Below is a small trained network, with its code and all its weights. Each question gives an input and a class and asks what happens when units are switched off, that is, made to give their printed mean instead of their output.

import numpy as np


def w(rows, s, z=0):
    codes = np.array(rows[::2]) - 128.0
    scale = np.full(codes.shape[1], s)
    scale[-1] = z or s
    return codes * scale


def f(y):
    return y / 2 * (1 + np.tanh(0.7978845608 * (y + 0.044715 * y**3)))


def log_softmax(a):
    a = a - a.max(-1, keepdims=True)
    return a - np.log(np.exp(a).sum(-1, keepdims=True))


def net(x, mask):
    res = np.array(x, float).reshape(1, 5) / 4 @ E
    y = f(res @ A[0][:, :-1].T + A[0][:, -1])
    res = res + np.where(mask, y, B[0][:, -1]) @ B[0][:, :-1]
    return log_softmax(res[-1] @ U[:, :-1].T + U[:, -1])


A, B = {}, {}
E = w([
[131,129,128,130],'x0',
[207,91,96,51],'x1',
[147,225,137,75],'x2',
[127,128,128,128],'x3',
[89,143,7,150],'x4',
],0.013)
A[0] = w([
[121,122,104,102,101],'neuron 1',
[112,132,121,141,119],'neuron 2',
[125,121,117,159,151],'neuron 3',
[175,66,79,63,47],'neuron 4',
[124,91,97,104,113],'neuron 5',
[148,156,78,125,45],'neuron 6',
[123,230,111,126,9],'neuron 7',
[127,93,228,151,59],'neuron 8',
[151,142,116,135,110],'neuron 9',
[126,123,124,137,141],'neuron 10',
[141,155,70,117,29],'neuron 11',
[102,122,119,132,84],'neuron 12',
[104,123,134,103,112],'neuron 13',
[103,179,172,163,64],'neuron 14',
[158,141,149,63,117],'neuron 15',
[119,126,112,176,163],'neuron 16',
[127,124,119,144,128],'neuron 17',
[81,119,109,193,126],'neuron 18',
[147,119,155,93,109],'neuron 19',
[128,134,134,136,123],'neuron 20',
[104,124,112,138,89],'neuron 21',
[157,87,84,115,34],'neuron 22',
[142,113,197,134,179],'neuron 23',
[121,250,125,99,95],'neuron 24',
[151,129,151,73,109],'neuron 25',
[125,96,227,124,154],'neuron 26',
[146,136,138,110,127],'neuron 27',
[131,116,151,156,105],'neuron 28',
[143,137,134,109,130],'neuron 29',
[140,39,140,136,44],'neuron 30',
[186,64,78,66,122],'neuron 31',
[98,177,175,153,52],'neuron 32',
[119,87,99,156,106],'neuron 33',
[136,138,153,101,115],'neuron 34',
[154,128,162,71,109],'neuron 35',
[165,147,149,55,113],'neuron 36',
[136,68,139,123,68],'neuron 37',
],0.021,0.015)
B[0] = w([
[142,163,122,118,138],'neuron 1',
[143,117,117,147,141],'neuron 2',
[111,106,112,148,159],'neuron 3',
[83,242,102,194,206],'neuron 4',
[136,172,131,133,156],'neuron 5',
[155,145,170,64,148],'neuron 6',
[51,210,101,226,174],'neuron 7',
[57,211,112,234,207],'neuron 8',
[123,116,135,113,130],'neuron 9',
[122,124,127,136,137],'neuron 10',
[177,156,160,57,151],'neuron 11',
[148,110,126,133,131],'neuron 12',
[171,149,112,141,124],'neuron 13',
[175,149,136,57,182],'neuron 14',
[138,32,130,111,209],'neuron 15',
[101,88,107,173,184],'neuron 16',
[123,111,139,144,136],'neuron 17',
[107,86,108,187,209],'neuron 18',
[135,61,119,126,174],'neuron 19',
[126,134,124,126,130],'neuron 20',
[145,93,137,142,139],'neuron 21',
[62,162,111,183,150],'neuron 22',
[163,182,128,78,232],'neuron 23',
[128,252,155,106,235],'neuron 24',
[144,58,124,126,191],'neuron 25',
[109,246,137,115,250],'neuron 26',
[142,81,124,122,156],'neuron 27',
[113,154,128,136,144],'neuron 28',
[147,94,118,120,154],'neuron 29',
[184,154,165,43,167],'neuron 30',
[134,211,163,88,241],'neuron 31',
[168,123,155,53,176],'neuron 32',
[124,100,108,162,163],'neuron 33',
[147,73,122,121,163],'neuron 34',
[136,38,140,129,202],'neuron 35',
[166,38,105,112,220],'neuron 36',
[143,155,140,78,151],'neuron 37',
],0.037,0.017)
U = w([
[70,176,66,155,248],'0',
[157,162,117,19,31],'1',
[148,1,34,136,107],'2',
],0.0097,0.0017)

Each question gives the input, the list of numbers given to net, and the class t.
The units are the neurons (one row each of A and B). Each row of codes is followed by its name. A weight is (code - 128) times the scale printed after its matrix; where a second scale follows, it is the last column's (A, B and U).
mask holds one flag per neuron, in row order. A switched-off neuron (its flag False) gives its mean, the last column of its row in B, instead of its output. The means were averaged over made-up inputs and are rounded, as every weight is.
A unit's drop is (log p(t) with every unit on - log p(t) with that unit switched off) / (log p(t) with every unit on - log p(t) with every unit switched off).
most important unit: the unit with the biggest drop
top k neurons: the k neurons with the biggest drops, biggest first
drop when u is switched off: that unit's drop, to one decimal
input [-7,0,8,5,3], class 0: most important unit -> neuron 7
input [0,-7,1,2,0], class 1: top 4 neurons -> neuron 14; neuron 32; neuron 8; neuron 4
input [-6,-5,3,6,0], class 1: top 3 neurons -> neuron 8; neuron 4; neuron 14
input [-2,-6,2,-3,0], class 1: top 2 neurons -> neuron 8; neuron 14
input [0,-5,1,-6,-1], class 1: top 2 neurons -> neuron 4; neuron 7
input [3,-1,8,-6,2], class 0: top 4 neurons -> neuron 7; neuron 23; neuron 31; neuron 30
input [-7,8,-2,-3,3], class 0: top 2 neurons -> neuron 4; neuron 22
input [-5,-1,0,-1,2], class 2: top 2 neurons -> neuron 26; neuron 24
input [-8,5,-6,7,2], class 0: top 2 neurons -> neuron 4; neuron 22
input [-3,4,-3,0,1], class 0: top 2 neurons -> neuron 4; neuron 23
input [-7,-1,0,3,-5], class 0: top 2 neurons -> neuron 8; neuron 30
input [-7,1,1,0,-1], class 2: top 3 neurons -> neuron 24; neuron 31; neuron 26
input [-1,-2,-1,2,-4], class 0: drop when neuron 8 is switched off -> 1.2
input [1,7,-5,-5,6], class 0: drop when neuron 4 is switched off -> 4.8
input [-7,1,4,3,-5], class 2: most important unit -> neuron 31
input [0,7,-3,1,4], class 0: drop when neuron 4 is switched off -> 3.6
